Below are the code and all the weights of a small trained network. Each question names an input and a target symbol and asks about switching units off, where a switched-off unit gives its printed mean instead of its output.

import numpy as np


def w(rows, s, z=0):
    codes = np.array(rows[::2]) - 128.0
    scale = np.full(codes.shape[1], s)
    scale[-1] = z or s
    return codes * scale


def f(y):
    return y / 2 * (1 + np.tanh(0.7978845608 * (y + 0.044715 * y**3)))


def softmax(a):
    e = np.exp(a - a.max(-1, keepdims=True))
    return e / e.sum(-1, keepdims=True)


def log_softmax(a):
    a = a - a.max(-1, keepdims=True)
    return a - np.log(np.exp(a).sum(-1, keepdims=True))


def net(x, mask):
    ids = ['ΘΛΠαβεζηξτφω'.index(c) for c in x.split()]
    T = len(ids)
    res = E[ids] + P[:T]
    u = 0
    for l in range(3):
        r = res
        for j in range(2):
            rows = slice(2 * j, 2 * j + 2)
            q, k, v = (r @ M[l][rows].T for M in (Q, K, V))
            z = softmax(np.where(np.tri(T) > 0, q @ k.T / 2**0.5, -1e9)) @ v
            o = O[l][rows]
            res = res + np.where(mask[u + j], z, o[:, -1]) @ o[:, :-1]
        u += 2
        y = f(res @ A[l][:, :-1].T + A[l][:, -1])
        res = res + np.where(mask[u : u + 4], y, B[l][:, -1]) @ B[l][:, :-1]
        u += 4
    return log_softmax(res[-1] @ U[:, :-1].T + U[:, -1])


Q, K, V, O, A, B = {}, {}, {}, {}, {}, {}
E = w([
[142,5,89,106],'Θ',
[158,126,13,106],'Λ',
[159,5,127,95],'Π',
[143,101,255,155],'α',
[11,141,18,114],'β',
[202,20,206,146],'ε',
[76,117,123,79],'ζ',
[182,88,185,108],'η',
[162,11,111,97],'ξ',
[232,149,117,45],'τ',
[126,172,133,48],'φ',
[166,135,248,68],'ω',
],0.0098)
P = w([
[54,112,118,206],'0',
[148,1,124,60],'1',
[123,90,177,151],'2',
[67,33,104,221],'3',
[145,89,153,46],'4',
[134,129,176,144],'5',
[98,84,61,181],'6',
[143,77,168,55],'7',
[141,145,170,140],'8',
[102,104,44,179],'9',
[51,58,136,70],'10',
[101,71,152,163],'11',
[119,163,53,160],'12',
[33,79,116,70],'13',
],0.015)
Q[0] = w([
[101,104,142,67],'0.h0',
[149,80,176,2],'0.h0',
[140,80,139,157],'0.h1',
[127,126,52,138],'0.h1',
],0.0091)
K[0] = w([
[153,133,180,134],'0.h0',
[170,64,173,254],'0.h0',
[166,159,122,209],'0.h1',
[155,115,39,145],'0.h1',
],0.0079)
V[0] = w([
[112,106,89,68],'0.h0',
[59,173,67,80],'0.h0',
[117,2,206,136],'0.h1',
[102,197,119,143],'0.h1',
],0.011)
O[0] = w([
[133,127,101,121,112],'0.h0',
[101,139,119,144,61],'0.h0',
[157,181,101,141,250],'0.h1',
[183,169,244,163,84],'0.h1',
],0.011,0.016)
A[0] = w([
[217,40,156,1,177],'0.n0',
[171,85,55,122,35],'0.n1',
[46,81,170,100,1],'0.n2',
[130,206,84,220,181],'0.n3',
],0.0094,0.0082)
B[0] = w([
[68,170,46,148,254],'0.n0',
[119,151,249,90,149],'0.n1',
[132,58,101,141,119],'0.n2',
[112,43,162,39,194],'0.n3',
],0.011,0.0094)
Q[1] = w([
[173,196,144,187],'1.h0',
[122,183,123,151],'1.h0',
[254,157,129,160],'1.h1',
[94,84,98,106],'1.h1',
],0.013)
K[1] = w([
[177,198,121,141],'1.h0',
[144,13,79,93],'1.h0',
[38,124,8,217],'1.h1',
[81,1,120,118],'1.h1',
],0.0097)
V[1] = w([
[115,165,57,168],'1.h0',
[61,146,207,145],'1.h0',
[167,156,155,135],'1.h1',
[127,173,254,196],'1.h1',
],0.0091)
O[1] = w([
[170,122,32,217,137],'1.h0',
[107,227,82,2,89],'1.h0',
[197,163,231,94,67],'1.h1',
[122,163,118,76,1],'1.h1',
],0.0069,0.0076)
A[1] = w([
[237,199,175,78,1],'1.n0',
[119,121,76,167,48],'1.n1',
[107,29,82,187,206],'1.n2',
[255,249,145,206,79],'1.n3',
],0.0086)
B[1] = w([
[108,167,137,159,127],'1.n0',
[159,66,116,106,142],'1.n1',
[170,179,106,123,253],'1.n2',
[3,59,47,131,126],'1.n3',
],0.012,0.016)
Q[2] = w([
[125,92,85,123],'2.h0',
[194,91,120,36],'2.h0',
[121,7,126,161],'2.h1',
[162,199,120,118],'2.h1',
],0.013)
K[2] = w([
[110,28,160,203],'2.h0',
[160,132,252,70],'2.h0',
[138,2,103,123],'2.h1',
[77,247,96,121],'2.h1',
],0.0099)
V[2] = w([
[143,247,121,111],'2.h0',
[146,100,67,199],'2.h0',
[126,93,159,117],'2.h1',
[172,155,163,49],'2.h1',
],0.014)
O[2] = w([
[60,66,112,255,179],'2.h0',
[151,225,142,109,154],'2.h0',
[191,226,115,68,10],'2.h1',
[146,64,56,185,98],'2.h1',
],0.01,0.012)
A[2] = w([
[217,79,42,115,106],'2.n0',
[97,23,97,183,2],'2.n1',
[1,135,158,50,175],'2.n2',
[203,82,145,154,162],'2.n3',
],0.0095,0.0064)
B[2] = w([
[192,146,13,86,182],'2.n0',
[106,253,244,41,253],'2.n1',
[218,118,48,169,164],'2.n2',
[202,2,186,50,160],'2.n3',
],0.006,0.017)
U = w([
[53,143,68,93,52],'Θ',
[13,164,142,185,253],'Λ',
[134,127,143,129,71],'Π',
[135,55,144,68,97],'α',
[116,56,107,148,78],'β',
[221,86,115,130,78],'ε',
[107,25,111,163,84],'ζ',
[168,1,103,174,114],'η',
[127,133,157,129,93],'ξ',
[158,34,216,241,244],'τ',
[67,83,169,155,176],'φ',
[44,118,226,146,193],'ω',
],0.0082,0.0048)

Each question gives the input, a string of symbols that net reads in full, and the target symbol t.
The units are the heads (2 rows each of Q, K, V and O) and the neurons (one row each of A and B). Each row of codes is followed by its name. A weight is (code - 128) times the scale printed after its matrix; where a second scale follows, it is the last column's (O, A, B and U).
mask holds one flag per unit, layer by layer, with each layer's heads first. A switched-off unit (its flag False) gives its mean, the last column of its rows in O or B, instead of its output. The means were averaged over made-up inputs and are rounded, as every weight is.
A unit's drop is (log p(t) with every unit on - log p(t) with that unit switched off) / (log p(t) with every unit on - log p(t) with every unit switched off).
The circuit of an input: a set's keep is (log p(t) with only the set's units on - log p(t) with every unit switched off) / (log p(t) with every unit on - log p(t) with every unit switched off). Starting from the 12 units with the biggest drops (on a tie, the unit counted first), units are removed one at a time, each time the one whose removal leaves the highest keep (on an exact tie, the one counted first), for as long as the keep stays at least 0.8.
units of the circuit, in order: the units of the circuit, biggest drop first
most important unit: the unit with the biggest drop
k most important neurons: the k neurons with the biggest drops, biggest first
drop when u is switched off: that unit's drop, to one decimal
input ε β Π α α ε Λ α α η α α, target τ: units of the circuit, in order : 0.n0, 2.n0
input α α α η α α Θ, target α: most important unit : 1.n2
input α α τ α α ε α α α ζ, target α: units of the circuit, in order : 0.n0, 0.n3, 2.h0
input η ε α α φ ω α η, target Λ: units of the circuit, in order : 0.n0, 0.n3
input ε ω τ α Θ φ Θ ζ α α, target ε: 2 most important neurons : 0.n0, 2.n1
input α α ξ α τ, target Θ: 3 most important neurons : 0.n0, 1.n2, 2.n1
input α α ω ω α, target Λ: units of the circuit, in order : 0.n3, 0.n0, 2.h0
input Λ α τ φ ζ α α η, target Θ: 2 most important neurons : 0.n0, 1.n1
input τ β Π ω α η ω η, target Λ: 3 most important neurons : 0.n3, 1.n2, 0.n1
input β η α ε α α ζ α ε ω ε, target Λ: 2 most important neurons : 1.n2, 2.n0
input ω α φ η α ω α ζ η α η β ε, target ω: 4 most important neurons : 2.n1, 0.n3, 0.n0, 1.n1
input Λ α Π ε α α α α η η φ α η Π, target Λ: units of the circuit, in order : 0.n3, 2.n3
input η α ε α ξ ξ α α α ε ξ Λ ε, target η: units of the circuit, in order : 2.n1, 0.n0, 0.n3, 2.h0
input ω ε ω α α α β ξ ε ε, target ω: 2 most important neurons : 2.n1, 0.n0
input ω Λ α α, target ω: 3 most important neurons : 2.n1, 0.n0, 0.n3
input α η α β ω η φ α ω Λ, target α: 4 most important neurons : 1.n2, 0.n0, 0.n3, 2.n1
input α Λ φ Λ α α ζ α α ω, target α: 3 most important neurons : 0.n0, 0.n3, 1.n2
input ζ α φ α τ α ξ Θ, target Θ: units of the circuit, in order : 0.n0
input ε η α ξ ζ β τ α ω α Π, target Θ: 3 most important neurons : 0.n0, 1.n1, 2.n3
input α α α Θ α α ω α, target Λ: most important neuron : 0.n0
input ω α α τ α Π Θ, target ω: 4 most important neurons : 2.n1, 0.n0, 0.n1, 1.n1
input τ φ α ω ω α ε, target τ: 3 most important neurons : 1.n2, 0.n1, 0.n0
input η α η α α ω α η α ζ ε ε, target ε: units of the circuit, in order : 1.h0, 2.h0, 2.n1
input η ω α α α φ α α α, target τ: drop when 2.h1 is switched off : 0.0
input ω Θ φ φ ε ε φ ω η α ω ω τ, target ω: drop when 0.n0 is switched off : 0.9
input η η α ε Λ α τ ξ, target Θ: drop when 2.h0 is switched off : 0.1
input α α φ Λ, target α: drop when 0.h1 is switched off : 0.3
